Each row is followed by its class.
[-244   28 -231 -269   41 -114  -80   72  272  276  -74  219 -288  261
  107  -52   -8 -353 -165  159 -332   -9  290   -9  -30  -80 -155  -47
  138  -30  198   93   13   41   77] : <53>
[  -6 -130  106 -179  472 -203 -308  353   -2  432  138  208  -55  193
 -239 -198 -231 -513 -247  565 -442   12  341    4 -242 -158  275 -156
  357   65  110  136  -26 -108  117] : <42>
[-161   73 -572 -103  -29  -71  172  149  105  346   -7  290  -86  216
 -199 -149   -1 -207  -91  160 -204  -58  445 -151   -3 -182 -131  201
  125 -123  214   46 -115  -34  280] : <53>
[ 147 -292  310  116  607 -111 -489  439 -187  211 -169  118  215  258
 -348   55 -129 -245 -498   75  -47  112   -7 -192 -175  125  212 -397
   62  283   41  206 -268   51   99] : <128>
[-423  264 -636 -360 -347   88  154 -183  347  271  -93  495 -374  286
 -134 -180   70 -171 -114  -13 -105  -39  368  -74  219 -256 -434  205
   51   -8  296   85  -23  220  170] : <97>
[ -91    0 -239 -139 -110   63   53  196  -41 -117  -85  328   51  264
 -549   65  -75  -71 -143  209  -60    2  216 -142  174   76 -205   27
 -485   73  327    7 -295   46  236] : <139>
[ -12 -220  130   42  336  -85 -297  254   32  227 -276  144   58  250
 -226  105  129 -257 -408 -236  -31  -35  -13 -177  -43  254   57 -224
 -152  277  125  117 -254  201   64] : <128>
[-277  134 -295 -134 -487  375   96    0   30 -255   39  371  -58  284
 -455   -9    1  -74    3 -257  202   21 -101 -246  271   87 -452   68
 -427  127  268  127 -188  227  238] : <97>
[-336   96 -496 -249  -25   49   94 -145   81  192  217  338 -238  100
 -261 -316 -164   13   48  345  -89   61  256  -59  186 -147 -386  305
   42 -203  248  112  -86  -76  422] : <139>
[-281 -104 -631 -187   11 -127   -6 -165  330  355 -147  276 -203  235
  -76 -200  202 -118 -142  110    8   15  325  -64  212 -167 -463  310
  132  193  237  121  -80  140   30] : <91>
[-271  112 -402 -223  -16  -43  -14  -96   34  187  372  325 -142  232
 -380 -201 -226 -237   21  355 -227  150  236  -40  105 -115 -119  245
  110 -327  221   91  -18 -115  238] : <128>
[-493  207 -552 -370 -373   59  168  -85  295  281   75  302 -190   45
  -49 -198  100  -86  101  256  -59   22  310  -21  195 -302 -458  369
 -110   97  339  -38 -112   -9  135] : <97>
[-175  141 -481 -152 -113   24  237   11   70  315  332  323  -20  120
 -477 -161 -106 -179  -17  444 -389  -18  485 -117  140  -79 -186  115
  -24 -121  300  -12 -180  -72  252] : <139>
[-330   70 -439  -44   -5    9 -136 -224  103 -310 -224  569 -229  483
 -607  -57 -209  -59 -308 -139  392  154   56 -236  318   63 -412 -139
 -281  -93  226  288 -237  260  367] : <128>
[-244  217 -421 -178 -426   81  189  -65   85 -197   50  489   -2  113
 -637  -28  -81    8   80  -34  231   65  110 -103  377   75 -417  364
 -608  -69  380  118 -123   89  420] : <162>
[  99 -298   82  -95  656 -330 -315  167   13  412   24  100  -83  227
 -238 -113 -187 -522 -359  357 -294    9  270   25 -201 -102  127 -163
  366    4   62  176  -40 -149   69] : <162>
[  23 -194  -74   91  241  -82 -219  339   57  -94 -315  257  127  332
 -290   18   47 -162 -449    6  177  -93  191 -168  -46   79  -81 -320
 -176  427   95   83 -409  130   95] : <128>
[-138  -99 -386 -150  210  -85 -174   73  122  319   -6  217 -114  306
 -157 -170   49 -216 -170  218  -78   -8  330  -74   45 -177 -208   55
  310   38  167  165  -72   19  100] : <91>
[ 285 -349  -28   -7  313  -77 -225  373 -216  -12 -195  197  123  224
 -553  126  -96 -399 -279   17  -42  -21  133 -115   61  224   64 -207
 -320  139  151   21 -282  -12  229] : <42>
[-144  161 -292 -109 -356  178    0   22   78  -84  -78  377   -4  372
 -380   18    6  -26  -96 -256  144  -42  -20 -100  270  159 -422  100
 -426   32  221  120 -118  294  167] : <91>
[-216 -150 -423  -51  334 -243 -111   71  173  231  -33  367 -126  265
 -209 -135  -53 -256 -353  383  -67 -111  506  -12  -22 -185 -138   95
  362   53  171  136 -119  -66  300] : <64>
[  28 -364 -142  165  532 -151 -196  133 -178   57 -339  134  161  162
 -548  124   69  -10 -394  167   68    5  278 -105  137  192 -206 -117
 -305  405  196  108 -341  156  211] : <42>
[ 111 -218   94   80  404 -193 -385  269 -213  141  -69  317  128  380
 -515   -2  -89 -234 -365   82   -7   77  105  -88   79  251   19 -202
 -120   64  242  170 -309  184  250] : <91>
[  13 -127  -68 -169  413 -148 -143  195  -88  394   67  191 -121  152
 -158 -213 -116 -254 -211  369 -361    0  382  -26 -132 -252   68  -94
  372   -8  155   72  -95  -53  152] : <64>
[-260   58 -430 -224  101 -100  215   63  181  261   79  386  -74  179
 -440 -133  -25 -175  -25  313 -373   16  385 -101  119   18 -264  209
   49  -38  365   19  -81   28  239] : <70>
[-386  172 -542 -252 -336  127  101 -169  171  106  121  407 -309  259
  -60 -152  -16 -120 -124   14  -74  -67  278 -108  217 -198 -379  121
   43  -21  227   71  -79  106  279] : <180>
[ -23  -75  -91    8 -106  -75    5  151   35   40 -178  281  106  177
 -483   82    8 -188 -130  -62  153   -6  128  -84  186  196 -146  148
 -445  139  267  141 -265  194  324] : <91>
[-192   13 -401 -118 -275  102  102  -11    5 -253  -59  451  -37  232
 -533   36 -116   -6 -140  -10  131   53  161 -106  359   22 -422  123
 -523   37  302  110 -220  168  411] : <180>
[  91 -307  -82   -8  292    2 -261  218 -229  -48  -93  236   72  283
 -634   50  -62 -185 -303  188   85  201   56 -148  123   48 -113 -253
 -227  211  130  204 -272   79  241] : <112>
[-127 -134 -320 -130  352 -246   15   70   95  464  -13  266  -85   81
 -326  -68  -80 -315 -231  435 -336    6  415  -42  -44   19  -57   22
  102   53  166   78 -113  -76  252] : <53>
[  42 -192  -14 -177  241  -36   -9  263  -39 -172  -57  449  109  265
 -742   68 -148 -100 -190  239  -37  -50  103 -123  115  226  -27 -131
 -345   82  194    6 -214   74  228] : <128>
[ 124 -342   -5  -90  603 -281 -137  349   20  424   -1  100   18  178
  -15  -61  -45 -362 -390  539 -357  106  344    3 -175 -151  212 -286
  507  -13   39   77 -149 -150   78] : <128>
[-317  264 -529 -397 -374   93  102  -67  256  290  149  356 -214  222
 -233  -97   19 -288  157  165 -261  -58  315  -64  181 -143 -369  396
  -74 -122  391   20   95    6   78] : <97>
[ 159 -330   78   70  433 -121 -265  400 -159   -8 -285  128  101  221
 -375  188  -16 -279 -346   -8  -74   -2   91 -162  -40  204   69 -306
 -150  201  124   74 -253    4  208] : <112>
[-496  315 -899 -375 -276   52   63 -333  215   33 -116  514 -392  353
 -194 -260 -130  114  -22   73  100   99  331  -83  342 -169 -572  310
 -112  -56  356  -10 -157  122  176] : <70>
[-465  393 -859 -400 -467  140  304 -163  308   84  225  634 -294  328
 -357 -273 -137   54   96  389  -36   25  463 -135  318 -233 -485  319
  -18 -209  380   55  -53    1  358] : <53>
[-435  299 -764 -277 -546  199  372 -313  210  -35  339  548 -223  251
 -388 -335  -27  166  121  262   92   78  245  -13  444 -253 -651  339
 -153 -136  247   52  -45  192  296] : <112>
[-184   14 -480 -327 -410    7  199   96  376  229  107  293 -147   97
   25  -74  145 -230  187  -22 -102 -166  342 -128  218 -114 -203  345
  -34  -45  314  -98  -49  -25  184] : <53>
[-184   37 -436 -241  -22  -79  127  139  139  367   56  300  -96  183
 -265 -264  194 -171  -52  223 -330  -80  400   62  117 -135 -250  264
  -54   47  330  -37  -41  155   43] : <112>
[  80 -304   84   27  481 -165 -179  435 -258   21 -239   80  214  223
 -593  247 -119 -278 -404  256  -96  137  185  -80 -105  156  119 -234
 -273  252  162   57 -414  -62  196] : <180>
[-287  131 -390 -304  -35 -135  117  -53  223  445   78  473 -111   87
 -348 -100  -97 -231 -114  356 -229  -89  363  -28  127 -204 -260  316
  -19   -8  242  -15   34  -18  266] : <64>
[  24 -253 -173  110  406 -133 -135  120  -65  -38 -396  332   17  300
 -495   69  -75 -106 -475   -5  149   76  190 -212  100  124  -65 -130
 -102  194  145  185 -282  173  307] : <128>
[-101  -58 -330 -165  159 -143   60   38   67  345  121  333 -150  199
 -448 -183 -257 -339  -89  307 -298    2  291  -54   78    4   47  203
   -4 -296  263   43  -67 -115  313] : <42>
[ 169 -239  -21  -45  554 -376 -136  271  -12  481  -99  147   87   52
 -329   31  -60 -416 -255  350 -262  -57  494  -83 -157  -74  251 -151
  342    3  139   77 -149 -139  156] : <128>
[-384  111 -420 -205  -51 -146  138 -153  150  282  135  461  -93  171
 -427  -87 -261  -60  -74  340 -199   13  367  -82  185 -145 -295  351
  -61  -85  312   90  -57   71  319] : <180>
[-130 -242 -138   33  333  -48 -245   52  -94 -169 -288  399  -38  318
 -493  -59  -70  -27 -433  -89  492  135  -12 -162  255  189 -334 -224
  -34  163  239  260 -272  214  336] : <53>
[-384  410 -856 -302 -580  186  193 -332  330   -8  143  525 -317  371
 -214 -250   28  194   79  110   99   68  271  -61  400 -171 -641  404
 -172 -222  307   75  -51  104  238] : <139>
[-415  310 -822 -230 -453   85   59 -345  223    4   81  481 -257  369
 -247 -186  -38   54   51   95  170  128  330  -72  424 -183 -683  342
 -170  -41  277  125 -131  212  272] : <91>
[ -43 -129  -23 -106  335 -175  -16  385   35  377   36   98   19  141
 -153 -135 -108 -517 -291  508 -356  -59  372  -17 -208 -180  144 -125
  268   21  125   19 -147 -153  113] : <139>
[ -31 -275  -91   13  448 -404 -157  109  190  513 -345  177  -61  138
  -12  -58 -106 -251 -480   53  -25 -164  408  -79 -115 -272  189 -155
  442   76   20   58 -229  -26  149] : <91>
[-499   47 -528 -175   75  -89   35 -256  191  267   22  481 -213  198
 -337 -199 -207 -214 -203  316  -79   27  283  -78  235 -195 -352  239
   90  -73  255  124   59  154  215] : <97>
[-412   16 -687 -229 -263   25  251 -247  257  113  199  426 -247  262
 -263 -161   67  -48 -118  129    6   24  366  -75  342 -201 -406  212
  -14 -104  285  101 -184   99  305] : <162>
[  34 -411  114    9  437 -185 -212  200 -132   14 -369  165  -16  291
 -312  123 -199 -259 -480   -9  162  -20   19 -116   -6  168   47 -251
 -167  125   86   55 -418   70  253] : <139>
[  25 -125  -76  -63  128  -79  109  300 -104   39  -36  427  192  181
 -645  132   13 -100 -262  209   33  137  133 -136  157   25  -57 -167
 -197   -4  199   42 -292   84  369] : <64>
[-385  295 -677 -383 -516   30  295 -113  229  184  173  519 -207  123
 -314 -197  -82  -92  159  194  -40   49  399  -75  370 -207 -349  500
 -108 -270  464    8    4   11  356] : <53>
[-493   58 -507 -186   53 -122   14  -92  209  233   70  551 -135  173
 -245 -228 -129   27 -209  381  -21  -95  342 -155  204 -236 -331  141
  151  105  244  -13  -89   26  283] : <112>
[-200   20 -400  -64 -136   54 -103  -52  -15 -165    2  383  -27  377
 -418   70  -22  -78 -114   11  340   16  105  -73  295  259 -415   49
 -357   72  271  163 -240  219  258] : <180>
[ 336 -408  364  -54  686 -159 -451  546 -325  134  -29   20  183  205
 -525  167 -193 -395 -299  288 -206  252   -2 -114 -209  210  375 -379
   96   82   70   88 -234 -251  128] : <53>
[-124 -288 -311  -48   30   25    3   30   -7  -32 -356  162  -27  274
 -273  125  103  -43 -277 -243  316  -54  -24 -120  133  101 -410   29
 -269  342   64   76 -309  194  142] : <112>
[-237  179 -631  -13 -216   94   78 -234  -49  -62  -81  413  -65  305
 -608 -101   42  -46 -174   -9  357  258  117 -118  371  -26 -654   69
 -425  105  235  173 -280  282  249] : <64>
[ -86 -103 -212   73  -43   -8  -75  186  -53 -105  -84  266  112  321
 -306  -34   27    9 -278  -43  208   59  209  -89  170  -58 -254  -95
 -281  266  163   23 -523  200  330] : <70>
[-272 -109  -40 -183  219 -146   93  270   88  303  126  177  -72   44
 -248  -50  -76 -299 -168  643 -388  -27  414  -10 -135 -144  106  -85
  163   46  224   92 -166 -182  323] : <112>
[-191 -107 -305  -72  -21   17   33   -5   -3 -120 -298  338  -59  309
 -566  101  -53  -85 -178 -166  234  -99   28 -193  240  275 -362  111
 -467  141  320   65 -236  166  233] : <112>
[ -34 -295  116  -99  522 -309 -154  224   80  484  186  140   88   84
 -249  -39 -152 -372 -271  494 -443   61  239  -50 -130 -108  304  -56
  340  -52   94   12  -51 -174   52] : <128>
[-101 -146 -286 -186  336  -83   49  113   54  300  -75  239 -164  173
 -226 -263  -93 -187 -244  343 -155   90  299 -100  -35 -230  -92    2
  436   30  184  136 -114  -94  227] : <70>
[ -98  -70 -303   98   94  -53  -44  -59  -34 -148 -223  422   58  322
 -565  -90  -59  153 -394  104  447   18  182 -130  197  -34 -358  -39
 -259  288  180  260 -299  238  256] : <162>
[-438  249 -518 -346 -237   42   44 -273   51  287  210  442 -208   51
 -338 -227 -281 -213   -4  272   26   89  283  -30  357 -283 -314  350
  -44 -118  283   59   99  110  252] : <180>
[-501   89 -681 -100  -59  -37  -81 -184  352  143  -69  435 -296  320
   50 -215   28 -141 -306   36  194   46  272 -106  265 -169 -495   -8
  257  -60  211  209  -38  132  247] : <53>
[-276  -72 -514  -60  -17 -121   47   16  270  155 -159  328 -179  250
  -94  -95  103 -132 -320   41 -134  -68  449 -148  -15 -294 -228    2
  191  191   97  131 -175   88  217] : <53>
[   4 -188 -208   38  130  -96  -30  199   26  -19 -287  313  106  144
 -489   84   62  -60 -136 -118  209   59  143 -207  250  262 -281   79
 -430  217  296   86 -310  170  389] : <53>
[-314 -142 -447  -94  250 -229  -46  -97  104  354  -10  263 -154  214
 -205 -192 -119 -236 -227  258  -61  -62  357   -3   76 -149 -180  263
  121  -68  255   56 -130    1  168] : <64>
[ 120 -161  -52  -68  161  -24  -98  265  -42 -163 -139  328  108  250
 -628    5    1  -93 -210   89  151  140  149  -73  171  147 -114   -4
 -268  195  231  106 -279  111  265] : <128>
[-422  206 -391  -63 -144  -20 -157 -136  108  -12   40  414 -167   65
 -116 -134 -100 -133  -73   79  160  -11  231 -114  235 -105 -293  213
  -25  -23  296  141   22   52  374] : <64>
[-527  445 -641 -341 -551  143  289 -129  225  289  325  458 -180  178
 -321 -224  -85  -83  203   83 -211   69  244  -71  294 -143 -479  546
 -243 -289  381   30   41   93  351] : <53>
[-160  129 -366  -70 -303   51  -92   72   98 -209 -132  365   -3  343
 -431   73 -113 -205  -50 -267  153  -10  197 -115  315  167 -313  150
 -466   37  306   56 -214  240  235] : <91>
[ -35  -49 -439  -73 -130   83  -49  106  151  -68 -367  266   -8  408
 -431   81  288  148 -216 -126  251  -68  207 -244   93  -33 -371  -39
 -357  366  261  163 -343  107   18] : <180>
[-437  411 -693 -449 -538  159  395 -178  245  100  266  521 -221   96
 -424 -213  -81    2  187  245 -131  168  306  -77  399 -207 -463  497
 -270 -185  415    4    4   -1  336] : <162>
[ -96 -123  -81 -133  335 -266 -144  297  111  369   24  214  -31  262
 -138  -84 -188 -392 -299  348 -422  -88  404  -17 -213 -210  159  -67
  250   24  118   37 -120  -58   75] : <180>
